Below are the code and all the weights of a small trained network. Each question names an input and a class and asks about switching units off, where a switched-off unit gives its printed mean instead of its output.

import numpy as np


def w(rows, s, z=0):
    codes = np.array(rows[::2]) - 128.0
    scale = np.full(codes.shape[1], s)
    scale[-1] = z or s
    return codes * scale


def f(y):
    return y / 2 * (1 + np.tanh(0.7978845608 * (y + 0.044715 * y**3)))


def log_softmax(a):
    a = a - a.max(-1, keepdims=True)
    return a - np.log(np.exp(a).sum(-1, keepdims=True))


def net(x, mask):
    res = np.array(x, float).reshape(1, 3) / 4 @ E
    y = f(res @ A[0][:, :-1].T + A[0][:, -1])
    res = res + np.where(mask, y, B[0][:, -1]) @ B[0][:, :-1]
    return log_softmax(res[-1] @ U[:, :-1].T + U[:, -1])


A, B = {}, {}
E = w([
[91,180,146,19,172,62,121,218],'x0',
[2,99,110,167,129,211,126,224],'x1',
[152,219,16,125,53,146,46,151],'x2',
],0.0094)
A[0] = w([
[188,156,97,132,96,131,92,101,154],'neuron 0',
[182,192,95,129,84,102,100,106,153],'neuron 1',
[144,87,201,123,168,94,197,102,192],'neuron 2',
[155,132,159,116,138,78,166,85,167],'neuron 3',
[167,106,172,104,151,96,160,84,173],'neuron 4',
[96,171,47,147,80,159,53,173,106],'neuron 5',
[182,175,98,116,99,101,78,105,136],'neuron 6',
[164,125,94,159,110,129,109,87,169],'neuron 7',
[85,80,169,161,157,159,163,135,151],'neuron 8',
[128,88,115,187,117,163,155,94,195],'neuron 9',
[146,171,109,76,122,88,108,132,130],'neuron 10',
[68,68,174,136,180,158,188,165,140],'neuron 11',
[75,157,67,148,92,180,100,179,101],'neuron 12',
[95,170,140,9,170,78,126,192,197],'neuron 13',
[165,105,166,119,149,88,146,104,158],'neuron 14',
[155,88,122,213,90,169,118,77,254],'neuron 15',
],0.011,0.008)
B[0] = w([
[152,112,139,145,152,116,171,75,190],'neuron 0',
[172,128,116,141,195,116,171,52,202],'neuron 1',
[102,103,147,117,61,126,112,204,227],'neuron 2',
[177,152,162,76,81,147,128,147,192],'neuron 3',
[163,118,181,88,59,146,149,180,201],'neuron 4',
[163,150,182,73,74,133,155,147,216],'neuron 5',
[158,137,89,155,208,104,174,47,194],'neuron 6',
[167,99,153,146,130,135,209,93,184],'neuron 7',
[65,63,49,172,139,150,92,134,195],'neuron 8',
[147,7,79,136,88,190,111,128,203],'neuron 9',
[175,213,110,83,177,103,70,107,178],'neuron 10',
[66,113,101,213,189,78,93,148,215],'neuron 11',
[138,109,221,72,50,139,157,193,200],'neuron 12',
[110,233,155,106,155,23,60,142,253],'neuron 13',
[148,133,179,59,65,146,138,191,184],'neuron 14',
[167,1,118,145,115,204,172,87,248],'neuron 15',
],0.008,0.014)
U = w([
[179,75,167,71,3,220,169,134,247],'0',
[149,200,211,54,50,86,79,194,197],'1',
[185,108,108,191,227,147,207,15,152],'2',
[175,209,71,85,253,83,70,42,35],'3',
[78,63,18,240,139,190,58,117,38],'4',
[8,147,131,197,254,38,84,149,60],'5',
],0.0064,0.0015)

Each question gives the input, the list of numbers given to net, and the class t.
The units are the neurons (one row each of A and B). Each row of codes is followed by its name. A weight is (code - 128) times the scale printed after its matrix; where a second scale follows, it is the last column's (A, B and U).
mask holds one flag per neuron, in row order. A switched-off neuron (its flag False) gives its mean, the last column of its row in B, instead of its output. The means were averaged over made-up inputs and are rounded, as every weight is.
A unit's drop is (log p(t) with every unit on - log p(t) with that unit switched off) / (log p(t) with every unit on - log p(t) with every unit switched off).
The circuit of an input: a set's keep is (log p(t) with only the set's units on - log p(t) with every unit switched off) / (log p(t) with every unit on - log p(t) with every unit switched off). Starting from the 12 units with the biggest drops (on a tie, the unit counted first), units are removed one at a time, each time the one whose removal leaves the highest keep (on an exact tie, the one counted first), for as long as the keep stays at least 0.8.
circuit, biggest first: the units of the circuit, biggest drop first
most important unit: the unit with the biggest drop
k most important neurons: the k neurons with the biggest drops, biggest first
drop of u: that unit's drop, to one decimal
input [1,0,8], class 3: most important unit => neuron 6
input [7,-2,1], class 3: circuit, biggest first => [neuron 12; neuron 10]
input [1,-5,8], class 3: 2 most important neurons => [neuron 10; neuron 15]
input [1,8,6], class 1: 2 most important neurons => [neuron 15; neuron 9]
input [-5,1,-8], class 4: 2 most important neurons => [neuron 11; neuron 8]
input [2,0,-6], class 1: 3 most important neurons => [neuron 2; neuron 4; neuron 14]
input [-2,0,3], class 2: 4 most important neurons => [neuron 2; neuron 4; neuron 14; neuron 3]
input [1,-5,-3], class 1: 2 most important neurons => [neuron 15; neuron 9]
input [1,2,-6], class 5: 2 most important neurons => [neuron 11; neuron 15]
input [-8,8,0], class 4: 3 most important neurons => [neuron 8; neuron 11; neuron 4]
input [-7,1,-2], class 4: drop of neuron 5 => 0.2
input [1,-4,-4], class 1: drop of neuron 15 => 0.5
input [3,7,-8], class 5: drop of neuron 0 => 0.0
input [1,6,-5], class 5: circuit, biggest first => [neuron 11]
input [5,1,0], class 5: drop of neuron 14 => 0.2
